Below are the code and all the weights of a small trained network. Each question names an input and a class and asks about switching units off, where a switched-off unit gives its printed mean instead of its output.

import numpy as np


def w(rows, s, z=0):
    codes = np.array(rows[::2]) - 128.0
    scale = np.full(codes.shape[1], s)
    scale[-1] = z or s
    return codes * scale


def f(y):
    return y / 2 * (1 + np.tanh(0.7978845608 * (y + 0.044715 * y**3)))


def log_softmax(a):
    a = a - a.max(-1, keepdims=True)
    return a - np.log(np.exp(a).sum(-1, keepdims=True))


def net(x, mask):
    res = np.array(x, float).reshape(1, 3) / 4 @ E
    y = f(res @ A[0][:, :-1].T + A[0][:, -1])
    res = res + np.where(mask, y, B[0][:, -1]) @ B[0][:, :-1]
    return log_softmax(res[-1] @ U[:, :-1].T + U[:, -1])


A, B = {}, {}
E = w([
[100,123,134,120,90,97,144,251,195,153,108,173],'x0',
[61,142,119,71,92,71,109,90,156,147,73,103],'x1',
[153,118,162,86,5,167,118,111,141,86,102,130],'x2',
],0.014)
A[0] = w([
[144,116,135,123,15,153,125,185,134,121,126,132,152],'n0',
[192,125,138,162,136,193,136,230,126,118,151,149,49],'n1',
[49,136,128,109,95,62,126,143,140,138,111,126,67],'n2',
[86,124,126,138,209,72,130,207,136,142,130,131,239],'n3',
[99,127,130,124,94,96,131,250,146,135,121,143,2],'n4',
[114,128,123,133,160,117,127,136,126,133,129,126,9],'n5',
],0.022,0.006)
B[0] = w([
[138,176,120,117,94,172,130,166,122,119,128,218,238],'n0',
[92,92,115,65,145,46,104,130,137,136,100,115,236],'n1',
[105,80,113,68,148,46,109,160,135,136,110,121,199],'n2',
[128,171,110,112,75,183,111,163,112,113,122,212,250],'n3',
[154,116,152,187,171,154,140,29,111,121,154,38,228],'n4',
[247,128,253,62,97,78,227,56,199,86,128,140,149],'n5',
],0.018,0.026)
U = w([
[168,168,154,76,78,150,141,150,141,80,104,176,99],'0',
[98,91,110,55,137,42,103,144,142,118,84,118,110],'1',
[141,123,138,139,174,183,96,3,82,89,147,97,148],'2',
[55,151,49,145,119,179,74,219,102,152,113,137,253],'3',
[134,140,125,129,138,139,188,174,195,127,162,51,103],'4',
[144,158,169,164,122,130,146,147,180,147,189,60,105],'5',
[138,82,148,186,131,130,190,155,141,167,95,135,101],'6',
],0.011,0.02)

Each question gives the input, the list of numbers given to net, and the class t.
The units are the neurons (one row each of A and B). Each row of codes is followed by its name. A weight is (code - 128) times the scale printed after its matrix; where a second scale follows, it is the last column's (A, B and U).
mask holds one flag per neuron, in row order. A switched-off neuron (its flag False) gives its mean, the last column of its row in B, instead of its output. The means were averaged over made-up inputs and are rounded, as every weight is.
A unit's drop is (log p(t) with every unit on - log p(t) with that unit switched off) / (log p(t) with every unit on - log p(t) with every unit switched off).
The circuit of an input: a set's keep is (log p(t) with only the set's units on - log p(t) with every unit switched off) / (log p(t) with every unit on - log p(t) with every unit switched off). Starting from all 6 units, units are removed one at a time, each time the one whose removal leaves the highest keep (on an exact tie, the one counted first), for as long as the keep stays at least 0.8.
units of the circuit, in order: the units of the circuit, biggest drop first
unit that matters most: the unit with the biggest drop
top k neurons: the k neurons with the biggest drops, biggest first
drop of u: that unit's drop, to one decimal
input [5,-6,-4], class 1: units of the circuit, in order => [n1]
input [-1,7,4], class 1: top 2 neurons => [n2 n3]
input [-4,-6,-2], class 1: units of the circuit, in order => [n4 n3]
input [-4,7,4], class 1: top 2 neurons => [n3 n4]
input [7,6,-2], class 2: top 2 neurons => [n4 n1]
input [1,-8,-8], class 0: top 2 neurons => [n3 n5]
input [-8,8,4], class 1: units of the circuit, in order => [n4 n3]
input [-4,-8,6], class 1: top 2 neurons => [n1 n3]
input [8,-7,6], class 2: top 2 neurons => [n4 n2]
input [0,3,-3], class 3: units of the circuit, in order => [n4 n5]
input [5,-3,-4], class 2: top 2 neurons => [n4 n0]
input [3,3,1], class 3: top 4 neurons => [n1 n5 n2 n0]
input [3,5,3], class 1: top 2 neurons => [n2 n3]
input [-8,1,7], class 2: unit that matters most => n3
input [6,5,-3], class 2: top 2 neurons => [n4 n1]
input [8,4,-8], class 0: top 2 neurons => [n3 n2]
input [-1,0,0], class 3: drop of n4 => 4.4
input [0,1,1], class 3: drop of n2 => 0.1
input [8,7,7], class 2: drop of n4 => 2.8
input [0,3,3], class 3: unit that matters most => n1
